Below is a small trained network, with its code and all its weights. Each question gives an input and a class and asks what happens when units are switched off, that is, made to give their printed mean instead of their output.

import numpy as np


def w(rows, s, z=0):
    codes = np.array(rows[::2]) - 128.0
    scale = np.full(codes.shape[1], s)
    scale[-1] = z or s
    return codes * scale


def f(y):
    return np.maximum(y, 0)


def log_softmax(a):
    a = a - a.max(-1, keepdims=True)
    return a - np.log(np.exp(a).sum(-1, keepdims=True))


def net(x, mask):
    res = np.array(x, float).reshape(1, 6) / 4 @ E
    y = f(res @ A[0][:, :-1].T + A[0][:, -1])
    res = res + np.where(mask, y, B[0][:, -1]) @ B[0][:, :-1]
    return log_softmax(res[-1] @ U[:, :-1].T + U[:, -1])


A, B = {}, {}
E = w([
[131,127,232,46,120,129],'x0',
[96,99,143,195,122,229],'x1',
[137,84,140,241,215,68],'x2',
[72,183,120,47,118,199],'x3',
[1,165,127,185,56,87],'x4',
[45,41,145,56,128,150],'x5',
],0.0097)
A[0] = w([
[128,80,156,65,92,147,144],'neuron 0',
[114,53,99,151,162,134,198],'neuron 1',
[172,123,99,92,125,125,107],'neuron 2',
[192,103,146,119,211,121,63],'neuron 3',
[171,157,68,28,37,128,167],'neuron 4',
[105,178,21,95,97,134,155],'neuron 5',
[172,140,173,207,37,127,128],'neuron 6',
[136,133,213,122,101,41,102],'neuron 7',
[2,168,130,131,62,167,167],'neuron 8',
[115,68,158,68,93,92,253],'neuron 9',
[91,112,95,177,83,11,212],'neuron 10',
[113,51,150,129,147,207,65],'neuron 11',
[112,87,127,149,177,114,140],'neuron 12',
[138,117,204,85,97,127,177],'neuron 13',
[89,102,82,151,137,52,173],'neuron 14',
[130,51,119,153,139,222,37],'neuron 15',
[67,151,183,156,48,183,223],'neuron 16',
[118,101,65,130,127,106,68],'neuron 17',
[102,156,144,163,140,155,37],'neuron 18',
[175,114,124,123,215,97,124],'neuron 19',
],0.012,0.0039)
B[0] = w([
[153,110,183,97,208,170,190],'neuron 0',
[179,162,84,156,62,89,192],'neuron 1',
[79,153,154,160,67,113,165],'neuron 2',
[108,132,143,114,118,180,202],'neuron 3',
[100,191,123,207,53,150,236],'neuron 4',
[83,185,140,126,104,135,201],'neuron 5',
[166,95,69,11,175,154,207],'neuron 6',
[212,85,110,81,166,77,197],'neuron 7',
[90,178,90,95,107,232,243],'neuron 8',
[153,126,61,74,160,137,201],'neuron 9',
[254,143,63,156,115,9,252],'neuron 10',
[192,105,102,177,101,36,187],'neuron 11',
[102,176,79,130,74,122,177],'neuron 12',
[177,49,141,104,162,88,193],'neuron 13',
[112,162,77,203,74,98,205],'neuron 14',
[179,105,91,143,167,52,190],'neuron 15',
[101,126,39,70,128,224,224],'neuron 16',
[114,185,124,137,156,129,154],'neuron 17',
[94,103,114,115,120,143,152],'neuron 18',
[92,171,44,127,139,157,202],'neuron 19',
],0.0093,0.013)
U = w([
[85,158,124,140,71,197,169],'0',
[179,131,127,178,95,8,178],'1',
[163,106,131,94,186,113,230],'2',
[126,110,207,139,145,141,2],'3',
],0.012,0.0028)

Each question gives the input, the list of numbers given to net, and the class t.
The units are the neurons (one row each of A and B). Each row of codes is followed by its name. A weight is (code - 128) times the scale printed after its matrix; where a second scale follows, it is the last column's (A, B and U).
mask holds one flag per neuron, in row order. A switched-off neuron (its flag False) gives its mean, the last column of its row in B, instead of its output. The means were averaged over made-up inputs and are rounded, as every weight is.
A unit's drop is (log p(t) with every unit on - log p(t) with that unit switched off) / (log p(t) with every unit on - log p(t) with every unit switched off).
The circuit of an input: a set's keep is (log p(t) with only the set's units on - log p(t) with every unit switched off) / (log p(t) with every unit on - log p(t) with every unit switched off). Starting from the 12 units with the biggest drops (on a tie, the unit counted first), units are removed one at a time, each time the one whose removal leaves the highest keep (on an exact tie, the one counted first), for as long as the keep stays at least 0.8.
circuit, biggest first: the units of the circuit, biggest drop first
top k neurons: the k neurons with the biggest drops, biggest first
drop of u: that unit's drop, to one decimal
input [1,-7,-2,7,-5,7], class 0: top neuron : [neuron 4]
input [0,6,-2,1,-1,-7], class 2: top 3 neurons : [neuron 4; neuron 8; neuron 6]
input [4,2,5,1,7,-3], class 2: circuit, biggest first : [neuron 4; neuron 6]
input [7,7,7,-3,-7,-7], class 2: top 4 neurons : [neuron 10; neuron 3; neuron 6; neuron 4]
input [-5,4,6,5,-5,-6], class 0: top 2 neurons : [neuron 10; neuron 7]
input [2,7,-3,-4,-1,-7], class 2: top 3 neurons : [neuron 6; neuron 4; neuron 8]
input [6,-2,6,1,4,8], class 2: top 3 neurons : [neuron 9; neuron 4; neuron 0]
input [5,6,0,6,-3,-7], class 2: top 2 neurons : [neuron 8; neuron 4]
input [2,7,5,-3,-2,-4], class 2: top 2 neurons : [neuron 10; neuron 6]
input [0,-2,-7,3,-8,-2], class 0: drop of neuron 5 : 0.0
input [-7,6,-4,2,-6,-4], class 1: drop of neuron 11 : 0.1
input [-4,-1,-2,4,-6,0], class 0: drop of neuron 10 : 0.3
